Here is a tiny trained network, its code and every weight. The questions are about switching its units off for an input and a class, where a switched-off unit gives its printed mean instead of its output.

import numpy as np


def w(rows, s, z=0):
    codes = np.array(rows[::2]) - 128.0
    scale = np.full(codes.shape[1], s)
    scale[-1] = z or s
    return codes * scale


def norm(h):
    return h / np.sqrt((h * h).mean(-1, keepdims=True) + 1e-5)


def f(y):
    return y / 2 * (1 + np.tanh(0.7978845608 * (y + 0.044715 * y**3)))


def log_softmax(a):
    a = a - a.max(-1, keepdims=True)
    return a - np.log(np.exp(a).sum(-1, keepdims=True))


def net(x, mask):
    res = np.array(x, float).reshape(1, 3) / 4 @ E
    u = 0
    for l in range(3):
        y = f(norm(res) @ A[l][:, :-1].T + A[l][:, -1])
        res = res + np.where(mask[u : u + 3], y, B[l][:, -1]) @ B[l][:, :-1]
        u += 3
    return log_softmax(norm(res)[-1] @ U[:, :-1].T + U[:, -1])


A, B = {}, {}
E = w([
[172,142,186,16,32,118,157,91,107,186,254,75],'x0',
[35,188,66,141,26,160,58,228,58,210,74,122],'x1',
[65,252,202,163,139,163,110,187,77,45,105,30],'x2',
],0.0076)
A[0] = w([
[166,55,145,44,61,112,207,36,95,161,255,134,2],'L0N0',
[223,121,156,86,48,125,184,33,176,117,220,52,186],'L0N1',
[198,113,190,161,188,123,182,89,159,58,135,124,38],'L0N2',
],0.0071,0.0049)
B[0] = w([
[254,154,94,100,66,136,36,63,206,199,244,87,221],'L0N0',
[181,120,190,8,128,38,181,137,174,186,196,185,245],'L0N1',
[114,104,164,213,193,135,165,49,197,90,228,117,178],'L0N2',
],0.0092,0.012)
A[1] = w([
[125,184,254,91,125,67,208,151,170,126,193,100,111],'L1N0',
[85,203,181,119,102,130,98,185,94,95,136,99,3],'L1N1',
[134,135,156,109,172,129,82,93,142,104,135,153,58],'L1N2',
],0.007,0.0049)
B[1] = w([
[32,80,127,153,110,147,167,185,54,83,6,141,254],'L1N0',
[83,198,147,128,134,180,130,145,67,130,74,55,165],'L1N1',
[124,161,67,86,116,153,168,26,81,134,141,90,130],'L1N2',
],0.011,0.008)
A[2] = w([
[150,102,136,194,213,140,159,44,166,2,167,113,33],'L2N0',
[86,226,94,109,123,202,61,130,112,133,118,127,32],'L2N1',
[98,244,104,195,129,177,63,137,144,107,113,7,2],'L2N2',
],0.0077,0.005)
B[2] = w([
[55,143,125,209,219,67,167,12,219,97,97,174,253],'L2N0',
[192,131,83,166,176,178,89,123,142,141,159,79,197],'L2N1',
[252,119,173,176,145,139,172,90,62,189,200,102,235],'L2N2',
],0.011,0.0058)
U = w([
[110,148,101,118,107,137,88,97,126,34,106,124,30],'0',
[59,96,136,207,238,82,170,21,206,37,130,163,182],'1',
[82,65,5,174,117,125,42,211,179,148,50,189,150],'2',
[46,167,200,98,139,147,182,191,30,40,74,63,76],'3',
[64,176,133,86,42,113,101,172,102,159,120,119,2],'4',
[233,105,168,40,89,50,145,79,188,192,250,156,215],'5',
[216,179,106,236,150,188,95,137,54,178,140,61,163],'6',
],0.013,0.0049)

Each question gives the input, the list of numbers given to net, and the class t.
The units are the neurons (one row each of A and B). Each row of codes is followed by its name. A weight is (code - 128) times the scale printed after its matrix; where a second scale follows, it is the last column's (A, B and U).
mask holds one flag per neuron, layer by layer. A switched-off neuron (its flag False) gives its mean, the last column of its row in B, instead of its output. The means were averaged over made-up inputs and are rounded, as every weight is.
A unit's drop is (log p(t) with every unit on - log p(t) with that unit switched off) / (log p(t) with every unit on - log p(t) with every unit switched off).
The circuit of an input: a set's keep is (log p(t) with only the set's units on - log p(t) with every unit switched off) / (log p(t) with every unit on - log p(t) with every unit switched off). Starting from all 9 units, units are removed one at a time, each time the one whose removal leaves the highest keep (on an exact tie, the one counted first), for as long as the keep stays at least 0.8.
circuit, biggest first: the units of the circuit, biggest drop first
most important unit: the unit with the biggest drop
top k neurons: the k neurons with the biggest drops, biggest first
k most important neurons of layer l: the k neurons of layer l with the biggest drops, biggest first
drop when u is switched off: that unit's drop, to one decimal
input [-8,1,-6], class 2: 2 most important neurons of layer 0 => L0N2, L0N1
input [2,7,-4], class 2: top 3 neurons => L0N1, L2N2, L0N0
input [1,7,-5], class 2: circuit, biggest first => L0N1
input [6,5,8], class 3: top 2 neurons => L0N0, L1N0
input [5,-6,8], class 3: top 4 neurons => L1N0, L0N1, L0N0, L2N0
input [4,2,8], class 3: top 2 neurons => L0N0, L1N0
input [-2,-7,-7], class 1: top 2 neurons => L0N2, L2N0
input [2,1,4], class 3: top 2 neurons => L0N0, L1N0
input [0,-7,0], class 1: top 3 neurons => L0N2, L2N0, L1N0
input [-2,1,0], class 2: 2 most important neurons of layer 1 => L1N1, L1N2
input [-2,0,-5], class 2: top 3 neurons => L0N2, L0N1, L0N0
input [-5,0,-5], class 2: circuit, biggest first => L0N2, L0N1
input [-3,1,8], class 6: top 3 neurons => L0N1, L2N2, L1N0
input [7,3,5], class 3: most important unit => L1N0
input [4,8,-1], class 6: 2 most important neurons of layer 0 => L0N1, L0N0
input [0,-8,-2], class 1: top 2 neurons => L0N2, L2N0
input [6,5,5], class 3: top 2 neurons => L0N0, L1N0
input [2,8,3], class 6: drop when L0N1 is switched off => 2.0
input [-6,6,2], class 6: drop when L1N0 is switched off => 0.1
input [4,7,3], class 6: circuit, biggest first => L0N1
input [3,-1,7], class 3: drop when L1N0 is switched off => 0.0
input [-7,1,6], class 6: drop when L0N1 is switched off => 0.4
